Below are the code and all the weights of a small trained network. Each question names an input and a class and asks about switching units off, where a switched-off unit gives its printed mean instead of its output.

import numpy as np


def w(rows, s, z=0):
    codes = np.array(rows[::2]) - 128.0
    scale = np.full(codes.shape[1], s)
    scale[-1] = z or s
    return codes * scale


def norm(h):
    return h / np.sqrt((h * h).mean(-1, keepdims=True) + 1e-5)


def f(y):
    return y / 2 * (1 + np.tanh(0.7978845608 * (y + 0.044715 * y**3)))


def log_softmax(a):
    a = a - a.max(-1, keepdims=True)
    return a - np.log(np.exp(a).sum(-1, keepdims=True))


def net(x, mask):
    res = np.array(x, float).reshape(1, 3) / 4 @ E
    u = 0
    for l in range(2):
        y = f(norm(res) @ A[l][:, :-1].T + A[l][:, -1])
        res = res + np.where(mask[u : u + 11], y, B[l][:, -1]) @ B[l][:, :-1]
        u += 11
    return log_softmax(norm(res)[-1] @ U[:, :-1].T + U[:, -1])


A, B = {}, {}
E = w([
[165,116,129,54,106,110],'x0',
[161,236,184,127,128,125],'x1',
[79,60,161,184,2,31],'x2',
],0.0058)
A[0] = w([
[152,145,59,7,93,80,122],'0.n0',
[101,130,83,130,63,163,66],'0.n1',
[91,149,90,214,148,163,86],'0.n2',
[97,82,72,127,154,120,63],'0.n3',
[107,82,51,99,137,119,28],'0.n4',
[142,199,205,103,132,126,114],'0.n5',
[166,84,122,179,154,86,42],'0.n6',
[103,105,139,170,71,80,86],'0.n7',
[148,122,125,101,191,159,88],'0.n8',
[153,123,70,136,112,150,78],'0.n9',
[176,107,52,141,115,180,2],'0.n10',
],0.012,0.0029)
B[0] = w([
[128,72,201,255,189,209,227],'0.n0',
[142,194,190,134,122,62,138],'0.n1',
[191,18,196,166,147,201,195],'0.n2',
[213,213,94,116,114,78,185],'0.n3',
[191,167,85,199,140,130,189],'0.n4',
[128,106,32,211,130,107,226],'0.n5',
[169,204,199,182,69,154,138],'0.n6',
[121,129,135,27,170,108,254],'0.n7',
[64,123,139,70,1,137,213],'0.n8',
[80,188,141,155,73,67,135],'0.n9',
[107,133,82,91,133,103,158],'0.n10',
],0.0063,0.006)
A[1] = w([
[77,126,78,165,75,165,96],'1.n0',
[173,177,133,67,254,145,107],'1.n1',
[195,148,154,104,59,126,162],'1.n2',
[146,195,96,199,114,78,93],'1.n3',
[122,149,124,132,34,148,173],'1.n4',
[86,186,121,80,149,214,67],'1.n5',
[180,59,178,163,127,180,108],'1.n6',
[125,122,137,137,176,126,104],'1.n7',
[8,92,74,146,134,145,173],'1.n8',
[113,165,75,102,163,217,70],'1.n9',
[170,124,27,157,128,91,2],'1.n10',
],0.013,0.0031)
B[1] = w([
[99,91,109,88,114,128,178],'1.n0',
[100,58,61,40,219,236,165],'1.n1',
[63,160,121,126,137,181,163],'1.n2',
[122,99,43,116,111,120,203],'1.n3',
[134,125,112,57,255,194,152],'1.n4',
[98,130,162,144,92,28,202],'1.n5',
[113,160,130,196,185,151,253],'1.n6',
[143,76,140,95,153,200,136],'1.n7',
[137,107,139,28,196,203,176],'1.n8',
[151,157,190,173,57,43,235],'1.n9',
[105,115,52,136,117,106,202],'1.n10',
],0.0085,0.0073)
U = w([
[78,132,202,54,110,65,207],'0',
[118,117,177,238,184,146,148],'1',
[111,119,7,156,97,75,133],'2',
[106,107,93,76,208,208,209],'3',
[214,137,138,86,101,170,3],'4',
[166,175,134,109,96,160,49],'5',
[172,167,131,96,136,137,13],'6',
],0.017,0.0064)

Each question gives the input, the list of numbers given to net, and the class t.
The units are the neurons (one row each of A and B). Each row of codes is followed by its name. A weight is (code - 128) times the scale printed after its matrix; where a second scale follows, it is the last column's (A, B and U).
mask holds one flag per neuron, layer by layer. A switched-off neuron (its flag False) gives its mean, the last column of its row in B, instead of its output. The means were averaged over made-up inputs and are rounded, as every weight is.
A unit's drop is (log p(t) with every unit on - log p(t) with that unit switched off) / (log p(t) with every unit on - log p(t) with every unit switched off).
The circuit of an input: a set's keep is (log p(t) with only the set's units on - log p(t) with every unit switched off) / (log p(t) with every unit on - log p(t) with every unit switched off). Starting from the 12 units with the biggest drops (on a tie, the unit counted first), units are removed one at a time, each time the one whose removal leaves the highest keep (on an exact tie, the one counted first), for as long as the keep stays at least 0.8.
circuit, biggest first: the units of the circuit, biggest drop first
top k neurons: the k neurons with the biggest drops, biggest first
k most important neurons of layer l: the k neurons of layer l with the biggest drops, biggest first
drop of u: that unit's drop, to one decimal
input [-3,6,-3], class 2: circuit, biggest first => (0.n5, 0.n0)
input [-3,6,4], class 2: top 2 neurons => (0.n8, 0.n5)
input [4,8,-2], class 2: circuit, biggest first => (0.n5)
input [7,2,-6], class 1: circuit, biggest first => (0.n0, 1.n9)
input [5,-6,-5], class 2: 2 most important neurons of layer 0 => (0.n4, 0.n3)
input [8,-4,7], class 1: top 3 neurons => (0.n0, 0.n8, 0.n10)
input [-4,-5,7], class 0: top 3 neurons => (0.n7, 0.n0, 0.n5)
input [6,-4,-7], class 0: circuit, biggest first => (0.n8, 1.n9)
input [-2,-4,-8], class 0: circuit, biggest first => (0.n8, 1.n5)
input [8,-8,2], class 1: top 3 neurons => (0.n0, 0.n5, 1.n6)
input [8,8,-5], class 1: top 4 neurons => (0.n0, 0.n7, 0.n3, 1.n9)
input [6,5,-8], class 0: 2 most important neurons of layer 0 => (0.n8, 0.n2)
input [-3,-4,-4], class 0: top 2 neurons => (0.n8, 0.n0)
input [6,6,3], class 1: top 2 neurons => (0.n0, 0.n3)
input [3,-2,3], class 3: top neuron => (0.n7)
input [1,2,3], class 3: 3 most important neurons of layer 1 => (1.n9, 1.n1, 1.n5)
input [-2,3,-7], class 0: top 3 neurons => (0.n8, 1.n9, 1.n5)
input [4,4,-2], class 1: 3 most important neurons of layer 1 => (1.n1, 1.n6, 1.n4)
input [2,-1,-4], class 0: top 3 neurons => (0.n8, 1.n5, 1.n9)
input [-2,2,6], class 0: circuit, biggest first => (0.n7)
input [-6,8,3], class 2: 3 most important neurons of layer 0 => (0.n5, 0.n0, 0.n8)
input [1,8,4], class 2: top 2 neurons => (0.n5, 0.n8)
input [6,0,7], class 0: top 2 neurons => (0.n7, 0.n2)
input [-2,6,3], class 2: top 2 neurons => (0.n8, 0.n5)
input [5,-3,-4], class 1: top 2 neurons => (0.n0, 1.n6)
input [5,-1,2], class 1: drop of 0.n0 => 1.1
input [7,2,5], class 1: most important neuron of layer 0 => (0.n0)
input [4,0,1], class 1: drop of 0.n0 => 0.4
